Rows near named flat spaces through zero (a row that begins with a name and a colon came from that space):
tevigtes: -17 228 43 233 25 -210 147 -23 102 -216 -50 -166 28 83 43 -208 -20 41
 221 14 -31 -34 13 -125 76
duzapev: -165 -192 -77 -4 -84 -9 211 127 -16 86 93 -232 131 43 -20 86 100 128 175
 212 145 1 115 35 5
pezozub: -25 -118 15 -227 150 -236 -310 116 -54 -38 17 196 -26 -273 -322 5 98
 -185 -181 -187 -150 31 -93 -26 -82
pagfepid: 43 132 24 159 -86 123 178 -151 109 -263 -2 22 77 -123 519 -180 -130 -76
 -39 -47 44 -33 -90 -83 114
funelgeba: 132 -49 63 -28 -16 34 -110 -206 8 82 22 133 -200 102 13 25 -114 48 -21
 -184 70 -75 17 86 96
funelgeba: 85 -79 36 -223 -22 101 102 -38 -66 -38 -70 42 -1 -29 232 66 -37 -15 -15
 -46 65 -60 20 15 49
pagfepid: -88 -77 -144 -128 -45 -21 50 278 -17 9 51 -163 317 -94 -6 113 111 6 -124
 234 22 49 -51 40 -187
tevigtes: 52 161 -37 274 -84 180 215 -85 176 -125 115 -150 41 -31 308 -114 -110 33
 51 35 27 -7 40 53 40
geplugok: 70 -4 101 217 -37 -229 -343 -309 41 -106 -5 240 -288 39 -206 -40 -82 -13
 42 -247 -13 -77 -30 -100 170
pagfepid: 149 423 283 477 -156 -114 178 -183 147 -102 46 -118 219 505 236 -238
 -224 130 115 307 -120 14 -60 -167 -53
funelgeba: -70 -111 -199 -175 36 -75 -42 227 -102 140 10 -54 174 -76 48 119 191 16
 61 181 98 -24 -102 -13 -89
pezozub: -16 -118 72 -51 -54 79 164 45 -29 63 93 -82 68 20 0 88 13 18 99 165 -30
 29 131 21 -41
funelgeba: -7 10 -27 -133 35 -36 39 189 -91 -31 -49 -43 146 -91 119 56 174 -32 89
 131 -25 -14 -38 -119 -62
geplugok: 79 69 57 -124 47 -27 -195 191 -49 25 41 88 153 -93 160 -2 204 -20 -150
 -41 -27 -27 -175 -101 -107
duzapev: 52 221 18 147 86 161 145 -72 124 -107 -27 -79 -177 -44 205 -206 -29 32
 62 -266 28 -37 47 37 137
pagfepid: -40 89 -112 156 -11 -30 -137 -36 15 -47 -107 -4 -108 29 -68 -1 55 63 19
 -87 79 -31 -42 -45 74
tevigtes: 27 -241 -20 -326 85 112 -190 11 -148 73 -9 290 -132 -321 27 142 99 -186
 -104 -165 -32 -9 -36 -4 21
funelgeba: 114 112 88 86 74 -128 -302 -150 12 6 -36 208 -213 54 -227 -48 -54 -47
 -54 -200 -116 -15 -56 -34 24
tevigtes: 70 266 -42 363 -16 -108 -122 -111 59 93 -34 -59 -106 329 -122 -45 -23
 160 198 89 11 -37 -28 -48 20
geplugok: -81 -1 -70 76 -86 107 -1 51 -7 5 -8 -14 123 -14 154 20 56 27 -100 94 81
 26 -84 -42 -19
pezozub: 11 -46 59 60 -133 163 125 15 -13 -9 64 -62 106 18 55 135 -9 4 28 233 -65
 53 111 -21 -72
geplugok: -5 -1 -257 -93 58 47 372 -16 109 -200 -41 -229 -15 -218 277 -81 -133 -41
 171 -67 131 -76 85 160 118
tevigtes: -36 136 -16 272 -128 -91 -195 -134 0 -88 -145 84 13 190 -65 0 -55 44 -84
 81 18 14 -124 -145 21
duzapev: 118 253 73 139 -196 345 491 -105 125 -146 -21 -193 297 218 741 -144 -263
 83 -98 219 97 -1 -41 33 -8
geplugok: 78 -319 56 -412 146 12 -309 45 -223 287 39 293 -269 -165 -188 230 227
 -59 66 -214 3 -72 42 12 38
geplugok: -188 -223 -83 66 -133 -53 129 -88 -56 52 -22 -53 43 107 -148 111 -90 25
 133 270 79 49 87 -4 41
funelgeba: -87 160 -77 62 132 -184 -277 288 -108 -2 -113 25 62 -108 -314 51 325 -76
 73 127 -195 69 -96 -231 -149
duzapev: -76 -262 -169 -131 -100 1 41 58 13 -38 115 -52 146 -213 180 100 31 -3
 -63 39 187 -49 -38 79 19
tevigtes: -52 -221 27 -362 159 -132 -220 153 -230 202 -73 198 -73 -97 -408 179 165
 -132 10 23 -146 53 14 -45 -101
pagfepid: 12 18 -60 -88 112 91 153 42 24 -57 -7 -63 -95 -187 122 -62 34 -52 112
 -134 3 -28 71 50 68
pagfepid: 6 104 193 274 -62 -81 -38 -322 -14 -91 -154 117 -276 264 25 -121 -68 96
 218 -148 64 -75 39 -196 267
funelgeba: 38 183 168 346 -66 -149 13 -158 128 -155 61 -39 -26 152 16 -178 -81 57
 121 -14 -55 -21 13 -120 78
pagfepid: -56 -30 -223 12 53 -24 -110 3 46 -62 -9 35 -68 -233 4 -22 19 -70 -54
 -138 71 -22 -82 54 49
duzapev: -283 -284 -239 -93 -14 -148 19 225 -30 23 64 -150 159 -205 -196 89 165 4
 18 126 132 34 -1 36 -32
geplugok: -39 -114 -54 -98 87 186 54 -28 -29 163 25 54 -167 -88 -147 49 -53 -72 -5
 -56 -48 67 109 149 1
duzapev: 20 178 65 128 58 39 146 80 13 67 0 -158 -14 153 -98 -34 51 67 207 134
 -115 40 121 -25 -55
funelgeba: -136 -42 31 271 -126 140 275 -192 131 -31 94 -110 -26 93 134 -144 -184
 69 43 24 111 41 95 69 137
pagfepid: -131 -136 -219 -297 35 123 116 391 -84 -12 -22 -173 251 -304 71 163 245
 -48 -90 139 43 43 -1 39 -148
pezozub: 100 -210 89 -201 -34 -4 133 -67 -1 100 186 25 71 0 59 68 -156 -46 17 101
 -26 -12 77 138 -52
pezozub: -262 90 -262 95 -61 72 37 179 -1 -194 -221 -112 218 -139 159 -52 114 -10
 -216 65 140 66 -179 -102 -6
duzapev: 74 -147 -45 -241 -58 -29 -266 73 -128 215 7 152 142 95 -87 230 22 12
 -241 137 31 1 -140 55 -172
pezozub: 106 94 57 163 -50 -7 -31 -67 50 -15 88 1 -2 57 80 -2 -12 27 98 65 -45
 -30 8 -46 -6
pezozub: 48 41 -102 -249 119 61 -49 219 -99 10 -39 94 158 -258 316 11 183 -139
 -66 25 -28 -16 -185 -84 -92
funelgeba: -104 -159 -11 -93 -55 159 147 89 -57 26 -2 -89 30 -62 -16 122 75 24 19
 80 41 39 130 25 -1
pezozub: -110 86 27 106 -15 74 139 167 -32 -38 -49 -156 92 16 2 5 172 47 125 158
 -44 55 74 -128 -32
duzapev: -49 -1 -50 1 9 -88 -121 37 -22 -54 -53 60 47 -70 -192 38 -10 -95 -102 61
 -103 63 -47 -35 -81
pezozub: 18 131 97 -60 118 51 -96 98 -92 26 -148 59 -118 19 -125 -1 158 -8 8 -115
 -106 23 20 -103 -12
tevigtes: 182 218 24 -123 185 -164 -285 -2 -57 54 -156 165 -144 97 -55 -71 50 -3
 -36 -236 -44 -85 -162 -46 -3
geplugok: 87 30 3 -201 126 45 70 152 -22 48 34 -51 17 -105 73 2 92 -29 47 -49 -50
 -23 28 51 -60
pezozub: -5 96 -137 411 -197 31 392 -230 217 -114 123 -283 106 184 223 -86 -324
 96 234 308 94 -7 104 113 61
duzapev: 40 -133 43 -134 15 -91 18 -75 -51 -28 54 154 50 -131 35 24 -108 -185 35
 108 -122 20 -20 -32 -31
pagfepid: -124 -223 -130 -78 -67 115 -80 -61 -24 -122 -37 142 -53 -311 127 59 16
 -107 -175 -159 128 -5 -56 -2 115
pagfepid: -292 45 -177 418 -179 -48 184 56 141 -224 13 -280 218 -28 -37 -75 -6 56
 32 257 71 93 16 -72 7
pagfepid: 113 226 -185 278 -97 159 34 -169 263 -284 -32 -193 -171 -43 276 -107
 -120 173 -97 -374 250 -140 16 164 192
pagfepid: -94 -138 -57 -35 7 -66 11 31 5 31 42 -60 -30 -44 -197 40 13 15 31 -8 33
 14 72 68 10
tevigtes: -74 -145 -143 -206 -63 -38 -100 235 -79 -72 18 41 336 -265 162 130 146
 -114 -221 178 25 25 -184 -72 -153
funelgeba: -76 -336 -86 -416 48 178 -73 159 -206 194 -56 102 -71 -192 -187 295 160
 -67 -84 -9 21 38 94 85 -54
geplugok: -23 36 2 -61 45 22 275 88 21 27 5 -184 98 73 -68 -25 -81 -1 82 164 -81
 62 116 91 -88
duzapev: 165 202 163 77 -31 -7 -182 -111 3 -43 -85 133 -49 187 109 -54 -29 57
 -123 -131 -17 -53 -108 -94 19
tevigtes: -19 153 -60 293 -72 129 44 -53 88 -101 24 -26 41 -53 93 -41 -58 -55 -3
 131 -84 68 -11 -47 -27
tevigtes: 169 56 -4 -143 22 -99 -208 4 -66 28 -55 133 34 44 95 67 27 -8 -65 -25 6
 -80 -145 -42 -51
tevigtes: 192 100 181 -35 -14 -54 -166 -223 -49 64 -140 166 -175 336 -127 29 -167
 70 -71 -119 -33 -49 -6 7 31
funelgeba: 102 119 315 244 0 -103 -158 -128 91 -99 104 62 -197 79 -353 -66 -26 1 40
 -156 -241 31 154 -75 10
geplugok: -11 2 -66 -88 108 -18 74 27 -4 13 -21 -11 -40 -87 -31 -45 -27 -74 61 -25
 -43 13 17 49 -2
geplugok: 30 -55 107 51 -83 -98 35 33 70 -9 205 -60 197 24 -116 26 -83 -29 -54 205
 -134 61 42 37 -154
pezozub: 76 -102 76 5 -81 -8 415 -81 91 19 242 -183 172 75 121 -1 -248 -26 228
 334 -84 22 182 132 -70
pezozub: 184 340 21 319 -122 104 31 -256 122 -81 -85 -9 -22 314 382 -133 -207 137
 -25 -16 105 -80 -116 -20 86
duzapev: 62 -121 -7 -130 122 54 -134 -142 9 60 38 173 -334 -173 18 -47 3 -31 3
 -424 97 -92 20 106 184
duzapev: -17 -37 -174 7 41 42 48 8 129 -218 87 -46 -49 -402 232 -93 24 -90 -11
 -239 89 -64 -19 66 111
funelgeba: -3 240 -67 434 -152 -161 31 -55 217 -122 60 -281 123 287 -42 -113 -105
 227 20 101 108 -33 -23 35 -8
tevigtes: 145 -18 105 -309 133 -87 -166 -11 -102 114 -96 158 -135 86 -107 26 3 -1
 -78 -220 -15 -65 -39 43 -1
geplugok: 30 244 12 193 -38 -53 102 5 127 -191 -24 -137 139 71 148 -157 -75 34 -44
 31 -20 1 -61 -40 -24
-152 -46 -84 33 -176 -25 -1 257 -44 3 -49 -241 299 151 -157 195 168 177
 -111 296 95 49 8 -39 -155
pagfepid
-209 -288 -83 -204 -4 -99 -33 207 -124 43 7 -10 140 -178 -268 164 150
 -81 -35 169 -25 80 30 -30 -96
funelgeba
-4 164 -69 95 41 -154 -181 76 -57 -45 -132 35 24 30 -32 -4 149 3 84 57
 -27 -25 -127 -180 -17
funelgeba
-115 286 -24 394 -89 -277 -73 -51 81 -204 -181 -117 100 278 -83 -175 -23
 129 15 77 56 -2 -139 -192 47
tevigtes
-263 -178 -24 154 -198 18 264 1 76 -215 52 -184 187 -95 108 -41 -27 30
 -18 128 133 50 72 -45 84
tevigtes
-20 -27 -60 -130 74 -81 -103 97 -34 59 2 58 66 -72 36 -33 74 -31 -88 -52
 39 -15 -133 0 -35
duzapev
-96 24 -145 112 -99 -35 3 56 79 -174 4 -87 181 -113 302 -83 66 50 -108
 -24 197 -52 -162 -58 56
tevigtes
-76 -25 -138 -104 -16 75 15 50 -60 -30 -147 6 50 -51 224 11 66 24 -86
 -48 175 -38 -113 -28 63
geplugok
107 -22 -32 -15 67 -23 -197 -104 -11 136 41 124 -225 13 7 15 43 52 87
 -205 92 -104 -33 42 101
pezozub
195 -94 123 -197 96 -90 -227 -98 -107 149 62 279 -150 -29 -149 111 -32
 -133 58 -33 -174 -26 2 -7 -49
duzapev
-146 -68 -104 181 -115 -26 67 75 -3 72 54 -180 93 105 20 65 142 166 191
 204 167 -22 30 -56 36
funelgeba
-58 -82 -141 -94 33 -210 -89 76 -32 -7 -21 -10 67 -67 -32 15 73 -2 37 11
 94 -52 -99 -19 6
pagfepid
43 146 -36 251 -39 -96 -60 -13 74 -148 55 -43 21 -68 198 -70 108 31 178
 13 29 -78 -65 -152 67
geplugok
13 169 -57 249 -107 -163 -10 -64 104 -138 -62 -172 37 222 57 -69 -25 196
 72 -7 163 -95 -46 -42 80
pagfepid
-42 155 33 79 -81 184 385 111 28 2 -80 -329 164 274 96 -3 -29 173 74 236
 34 50 143 41 -62
geplugok
-53 -41 -137 67 -150 44 180 -90 45 -35 -43 -141 97 142 271 1 -109 140 18
 88 261 -66 -32 60 96
funelgeba
13 172 74 131 -97 -196 -270 18 -11 -172 -132 89 168 120 -48 -18 34 10
 -225 46 -50 10 -199 -199 -79
duzapev
-7 272 -13 264 87 204 327 -15 241 -91 93 -256 -82 -28 175 -298 -99 58 55
 -181 1 27 105 149 73
tevigtes
132 255 151 366 -17 34 -218 -247 145 -109 12 115 -273 98 -89 -140 -96 41
 -65 -289 -82 -19 8 -33 103
geplugok
-166 -252 -125 47 -114 114 54 18 -2 45 122 -43 33 -155 74 99 80 25 34 77
 154 9 44 28 63
tevigtes
-104 -115 -49 -112 -33 36 168 282 -43 17 121 -133 349 -169 -108 143 63
 -135 -38 427 -198 155 60 4 -272
tevigtes
-12 -16 149 63 -41 -62 -358 131 -66 -31 44 134 13 -94 -196 106 277 -3
 -113 -50 -106 22 -44 -199 -69
pezozub
-20 -285 -10 -261 49 200 49 -205 -71 235 -3 189 -254 -3 11 36 -173 -33
 -88 -219 136 -9 59 217 138
duzapev
29 143 73 249 -117 -6 137 5 110 -110 60 -227 79 163 73 -38 13 164 121 89
 37 -32 90 -37 14
funelgeba
142 -203 123 -474 55 115 -123 31 -195 127 -88 196 -128 -44 84 189 118 2
 -88 -218 69 -94 22 20 38
pagfepid
-59 -54 -91 138 -98 65 233 -71 73 -60 51 -169 12 7 50 27 -98 43 157 139
 63 4 133 66 54
geplugok
25 128 -54 114 -27 134 227 23 143 -109 71 -184 95 -50 163 -86 -103 5 -32
 41 -17 29 51 105 -39
geplugok
166 248 -112 68 -50 301 273 -65 159 -16 -21 -217 37 165 429 -86 -193 157
 -96 -63 169 -64 -2 226 17
funelgeba
198 11 220 -86 64 45 34 28 43 95 187 -50 -94 44 -196 55 -16 22 69 -55
 -187 3 208 122 -97
geplugok
-65 -202 97 -73 86 -37 -85 -150 -85 125 6 201 -281 -42 -282 14 -30 -89
 105 -140 -65 27 106 2 112
pagfepid

Rows near named flat spaces through zero:
gita-suv: -7 -232 -79 65 -315 55 132 -111 54 -86 41 -48 -4 -227 88 157 -252 139
 -76 -59 -187 -98 -46 -244 157
datu-geb: -3 147 140 -196 226 3 14 -28 -2 28 65 -67 44 188 -189 -58 114 -58 82 23
 -31 94 -5 191 -148
lugi-kudi: -20 39 -161 1 -157 -92 116 -55 -108 54 293 -101 3 -281 57 133 116 -132
 -53 18 -140 -146 10 -68 99
bot-raz: 186 -57 -73 -23 -110 36 81 -65 77 -75 70 11 32 48 -17 -182 51 81 29 -47
 -238 -93 -59 -11 -84
datu-geb: -98 35 169 129 58 -27 87 43 -57 -24 -12 39 42 13 72 231 -120 -43 19 37
 124 -26 -35 -193 110
gita-suv: -19 -138 36 37 -146 109 87 -31 54 -66 -167 55 26 68 57 124 -273 108 30
 -6 -84 -7 -117 -94 42
lugi-kudi: 125 74 -86 2 -149 -77 292 -159 -80 17 460 -75 67 -52 -57 -35 138 -25 42
 7 -358 -246 -33 -3 -118
vav-gemes: -173 324 47 -60 297 -115 -51 96 -238 34 319 -60 -21 -287 4 -74 553 -322
 -135 -33 281 27 370 214 115
datu-geb: -36 -59 140 159 46 -3 2 64 143 -23 15 71 0 55 6 21 -150 78 -6 -63 163
 -41 159 -110 63
datu-geb: -146 106 8 -48 -33 -17 -101 7 -92 88 21 -46 5 -90 33 106 44 40 0 21 47
 97 75 111 72
vav-gemes: -11 106 56 -69 28 41 210 -75 -88 -32 1 82 18 365 -185 69 19 -143 186 -57
 -99 -90 -182 134 -185
lugi-kudi: 64 257 -98 -26 79 -197 33 -4 -19 208 275 14 -27 377 -280 4 218 -229 257
 -28 -33 -175 -91 192 -269
vav-gemes: -26 -24 81 76 -101 52 105 -62 -2 -139 89 57 3 -5 -16 -37 30 94 -7 -170
 -28 -77 119 -57 64
vav-gemes: 21 58 162 0 151 15 -29 59 -26 -30 -56 -18 90 -52 123 -12 13 55 -38 123
 28 106 -6 -70 51
lugi-kudi: -73 -4 151 38 35 58 121 6 43 -69 -61 87 15 207 -78 128 -133 -44 89 -86
 67 -44 -20 -35 7
bot-raz: -160 10 134 53 -246 75 1 -40 -67 33 -97 -3 108 -46 185 301 -286 303 60
 72 -122 100 -73 -82 161
gita-suv: 42 80 23 -12 59 -78 64 -16 11 16 245 -57 24 -40 -63 -27 136 -68 8 -19
 -46 -81 73 -20 -13
gita-suv: -234 177 -6 18 58 -23 -85 153 -153 7 -65 70 -39 -124 92 215 208 -298 -12
 -82 301 21 121 54 243
gita-suv: 55 111 -45 -50 11 -44 -63 42 27 72 -72 46 4 266 -94 31 59 -86 180 -14
 -26 -16 -159 72 -95
gita-suv: 65 118 36 -139 183 8 -49 55 13 6 -37 -8 35 116 -60 -112 170 -112 51 34
 -1 67 -29 140 -80
lugi-kudi: -143 43 -55 -23 73 -37 -125 89 -128 50 63 -110 -12 -486 211 56 154 -106
 -231 107 170 110 211 6 236
bot-raz: 60 -57 -76 -79 153 27 -124 176 339 24 16 35 -54 23 -102 -196 74 -195 -28
 -128 174 -39 284 168 31
bot-raz: -225 -2 1 131 138 -70 -265 144 -87 110 -226 34 -122 -128 91 124 -59 -62
 -116 56 469 157 131 -12 125
lugi-kudi: 208 -168 -22 45 -145 46 196 -117 125 -125 93 11 35 67 -38 -123 -115 128
 19 -55 -276 -157 -104 -160 -89
deso-tepur: -75 120 -209 81 28 -150 -14 80 -135 129 33 75 -122 83 -73 135 166 -383
 72 -30 215 -149 -68 57 -38
lugi-kudi: 167 -39 -146 20 -195 -84 205 -106 113 30 258 -11 0 177 -172 45 -40 -73
 162 -89 -282 -278 -166 -98 -130
vav-gemes: 58 -283 16 79 -261 143 170 -145 112 -186 -36 29 0 -53 25 -39 -278 261
 -65 -121 -198 -80 -8 -179 40
deso-tepur: 147 -56 62 34 -99 31 147 -31 128 -46 60 13 107 105 35 27 -152 109 89 29
 -242 -102 -128 -148 -20
datu-geb: -188 -47 254 136 39 76 -96 33 -123 -1 -254 6 69 -153 272 166 -300 314
 -123 199 165 248 28 -129 148
deso-tepur: 71 150 -74 32 -25 -72 148 -21 -96 86 131 64 31 241 -64 35 93 -148 166 46
 -127 -164 -169 88 -177
vav-gemes: 105 -365 294 -24 -153 257 108 -123 257 -251 -250 -57 151 -63 140 18 -550
 535 -82 39 -301 158 -108 -336 123
datu-geb: 89 14 -137 -23 -60 -52 115 -54 -40 -29 204 -36 -17 -95 -40 -61 178 -142
 -18 -50 -129 -148 -14 -21 -21
deso-tepur: -302 213 76 75 167 -64 -277 187 -76 121 -76 91 -90 6 -2 88 168 -120 -1
 -99 503 129 324 210 142
lugi-kudi: 86 -12 -123 -42 82 -44 -218 76 85 78 -183 23 -75 136 -70 -138 52 -44 41
 11 108 71 -66 84 -105
bot-raz: 83 115 -179 81 46 -240 261 -146 -364 -44 342 -64 -96 -97 -129 59 380
 -404 -21 -15 -42 -275 -235 -225 -111
datu-geb: 33 -231 -184 155 -348 19 27 32 243 62 -58 75 -31 20 71 178 -374 75 65
 -60 -88 -178 -59 -162 96
bot-raz: -16 -100 51 -35 32 76 -118 29 123 19 -154 -12 3 -3 27 -67 -169 165 -49
 44 45 137 72 63 -2
bot-raz: 10 -13 -79 131 104 -105 -20 15 -184 -66 -43 29 -110 -118 28 -39 178 -184
 -110 -10 215 -46 -53 -175 18
datu-geb: -108 -34 11 -39 -42 81 -241 60 64 74 -232 14 -15 -15 74 -24 -129 208 -25
 25 104 206 107 162 50
vav-gemes: -8 -120 38 33 -137 55 -37 -28 138 -44 -28 -1 4 -32 12 2 -162 206 -12 -85
 -44 18 79 -74 79
datu-geb: -115 53 146 46 97 15 -31 28 -103 -35 30 -24 33 -204 128 5 52 75 -127 48
 129 103 175 -19 122
bot-raz: -6 -83 40 -53 118 68 -208 12 72 55 -303 25 -54 189 -69 -168 -156 193 -6
 64 125 217 -9 174 -169
bot-raz: -35 -115 54 -115 -36 94 -89 -29 189 57 -221 -7 -11 252 -143 52 -315 175
 105 -12 -35 130 -78 110 -98
bot-raz: 301 -44 -131 -93 -88 27 108 -140 75 -49 125 -9 27 183 -129 -355 118 117
 73 -24 -375 -108 -126 114 -287
deso-tepur: 50 -68 55 89 3 51 106 19 96 -103 52 75 13 14 17 -95 -21 5 -31 -84 12
 -100 115 -52 24
gita-suv: -162 -219 72 -115 -24 180 -288 27 210 38 -217 -98 -20 -279 101 -115 -293
 395 -220 34 115 333 349 189 135
gita-suv: 28 -208 78 -7 -79 163 115 -57 91 -127 -53 -24 62 -174 129 -63 -228 205
 -142 42 -142 41 67 -67 67
lugi-kudi: 37 -8 -32 116 -91 -67 129 -51 -78 -64 99 28 -18 0 -8 85 37 -72 30 -65
 -40 -154 -104 -202 26
gita-suv: 185 -296 13 164 -295 94 411 -207 29 -185 11 46 66 83 55 92 -404 191 24
 26 -392 -232 -331 -373 -80
deso-tepur: -163 50 93 -78 74 16 -237 21 -57 3 -100 -69 -32 -164 22 -9 79 129 -93
 -33 183 236 177 76 128
deso-tepur: 143 -67 45 14 -16 27 168 -54 60 -42 97 -24 86 13 36 -50 -102 74 -1 88
 -213 -77 -87 -98 -70
deso-tepur: 139 -146 -23 6 -184 64 106 -21 230 -45 -72 49 48 206 -40 77 -260 71 143
 -57 -221 -117 -186 -138 -18
deso-tepur: 68 -58 -59 72 -81 38 88 36 14 56 -46 40 69 -20 175 37 -170 29 -6 173
 -122 -55 -106 -19 -26
vav-gemes: -12 -70 -147 15 -70 10 44 25 15 -32 -25 45 -71 -48 -12 33 23 -187 -25
 -86 50 -105 1 -9 50
vav-gemes: -95 137 20 20 110 -52 -143 153 14 53 34 26 -9 -90 55 26 175 -138 -17 -40
 227 30 200 65 145
lugi-kudi: 35 -79 82 123 -145 6 191 -89 10 -116 86 30 34 35 2 112 -133 89 41 -80
 -124 -138 -85 -250 49
bot-raz: 59 -159 228 -136 33 159 159 -157 27 -168 -135 -90 100 40 -23 9 -266 243
 -34 83 -242 139 -185 -129 -55
datu-geb: 105 -27 -38 24 15 -31 101 66 177 -14 -116 127 -30 427 -190 143 -113 -268
 240 -113 17 -187 -259 -114 -87
gita-suv: -43 314 -67 -96 242 -172 -243 133 -83 160 115 -26 -53 50 -115 -86 450
 -266 68 -24 234 56 127 236 -39
datu-geb: 4 -83 -13 32 -55 56 -65 -3 -90 -11 -322 38 4 39 131 67 -178 112 -4 129
 -9 118 -239 -82 -13
vav-gemes: 82 -118 28 103 -123 38 106 -87 -30 -190 15 25 3 -103 64 -69 2 124 -69
 -97 -97 -72 -27 -231 71
deso-tepur: -228 -38 8 -68 2 107 -293 121 118 121 -351 62 -71 99 -8 76 -211 96 18
 -30 270 234 147 269 60
lugi-kudi: 52 2 79 57 58 11 121 -33 -41 -89 85 24 28 -4 13 -88 55 9 -37 -5 -28 -56
 28 -56 -33
gita-suv: 94 -40 -251 401 -222 -242 314 -166 -388 -77 373 39 -116 -265 97 46 210
 -177 -118 -24 -43 -410 -153 -426 -20
vav-gemes: -9 28 -3 167 -37 -50 -79 50 -9 36 87 46 -5 -104 117 -91 55 119 -57 -2 97
 -27 179 -18 51
deso-tepur: -55 -214 -96 -47 -113 119 -122 38 189 -17 -294 48 -87 44 -34 27 -247 40
 -15 -98 86 69 12 47 57
20 -110 2 86 -152 79 28 28 169 20 -170 126 14 260 0 75 -305 116 131 -32
 -46 -57 -90 -7 -41
vav-gemes
-88 -87 54 -90 -96 107 -91 13 169 112 -129 -45 57 23 39 110 -336 231 27
 87 -75 147 38 125 27
datu-geb
-57 -112 -45 14 -274 44 97 -65 70 -27 -82 31 -11 113 -51 283 -262 24 128
 -114 -125 -93 -179 -141 82
lugi-kudi
-129 19 171 11 109 -28 -129 124 223 107 -33 -7 15 113 -70 194 -211 21 80
 -25 210 73 137 -22 103
lugi-kudi
106 1 -150 34 -55 -84 123 -37 -109 35 94 -32 5 -60 47 57 46 -148 4 110
 -137 -132 -209 -116 -56
deso-tepur
52 -36 97 91 31 -3 -52 22 -16 -84 3 -28 50 -220 178 -84 30 161 -127 55
 17 63 75 -188 123
vav-gemes
-285 -30 190 16 77 98 -170 120 -44 -37 -262 -6 8 -265 207 218 -154 72
 -154 36 312 250 182 -55 317
lugi-kudi
83 -295 37 -17 -178 134 -1 -118 241 -16 -64 -71 37 -45 21 -115 -415 446
 -75 50 -230 85 38 -35 -58
gita-suv
104 -108 26 -40 -42 90 129 -49 172 -33 -24 39 34 225 -102 -64 -190 70 84
 -25 -166 -66 -70 46 -137
deso-tepur
-127 210 14 -116 182 -61 -156 129 25 227 14 -20 7 135 -80 84 68 -154 100
 85 165 98 92 295 -55
vav-gemes
-48 -105 93 114 46 99 -52 85 -44 -126 -203 53 22 -259 272 -43 -64 94
 -197 66 157 111 110 -131 191
datu-geb
-190 12 71 79 122 14 -89 52 -137 3 -135 43 -68 -93 62 35 -6 -21 -117 21
 305 118 139 53 62
gita-suv
-137 75 241 12 237 6 -241 126 37 61 -90 -40 44 -121 112 -28 -30 176 -103
 104 271 259 257 53 115
lugi-kudi
-33 76 175 21 146 -28 100 -7 -62 -23 44 -6 47 90 -38 101 -18 -49 38 46
 45 2 -54 -83 -21
datu-geb
437 -341 -97 209 -208 14 167 -167 99 -292 -14 43 -9 -35 69 -350 -66 272
 -88 -69 -325 -200 -242 -482 -100
lugi-kudi
-53 -20 -15 -24 75 13 -72 114 35 -67 -29 -21 -18 -266 105 29 112 -168
 -130 -45 161 29 147 -75 229
vav-gemes
74 -12 -11 142 156 -8 145 -2 -267 -228 14 67 -42 -246 152 -201 312 -199
 -220 4 130 -83 20 -171 42
lugi-kudi
-144 156 37 -17 98 -39 -149 28 -187 45 8 -27 -24 -137 51 -26 211 5 -72
 22 174 139 146 132 55
deso-tepur
-3 19 -75 89 -266 -30 9 -84 -112 86 116 -37 56 -142 163 59 -64 251 0 97
 -211 -21 -41 -29 21
bot-raz
117 -97 -89 66 -144 10 168 -121 -71 -105 -28 57 -32 124 -51 -25 -36 -1
 50 -57 -163 -140 -229 -131 -111
vav-gemes
14 -207 -11 25 -213 86 -85 -54 128 12 -150 -37 20 -83 106 17 -331 351
 -45 53 -130 100 -30 -83 46
bot-raz
-247 60 7 22 88 14 -279 99 -148 -5 -141 12 -102 -293 118 -47 191 3 -191
 -67 386 209 316 133 204
deso-tepur
99 -12 71 -51 -42 26 -26 -66 129 55 86 -56 79 92 -36 -139 -101 292 50 55
 -206 55 31 83 -123
lugi-kudi
5 23 65 77 -19 11 40 76 138 40 -5 95 45 203 -7 78 -132 -2 125 -25 18 -80
 10 2 -3
deso-tepur
98 33 -179 1 141 -114 -48 52 22 81 223 -41 -76 -143 -49 -250 270 -196
 -110 16 90 -91 183 122 -91
bot-raz
-35 44 49 -120 -6 -27 -133 -23 79 43 5 -83 0 56 -122 53 1 89 75 -63 -21
 101 6 24 22
vav-gemes
-32 78 72 -17 72 -70 119 -35 -63 -13 42 -3 -8 186 -155 199 6 -185 126
 -42 21 -75 -176 -109 -38
gita-suv
-102 163 -80 -73 272 -92 -152 185 -88 152 64 -67 -24 -268 102 0 259 -326
 -137 154 270 82 187 173 89
vav-gemes
94 -65 56 -84 -183 119 18 -52 133 17 -136 -9 130 162 61 45 -278 293 128
 91 -321 71 -193 11 -50
deso-tepur
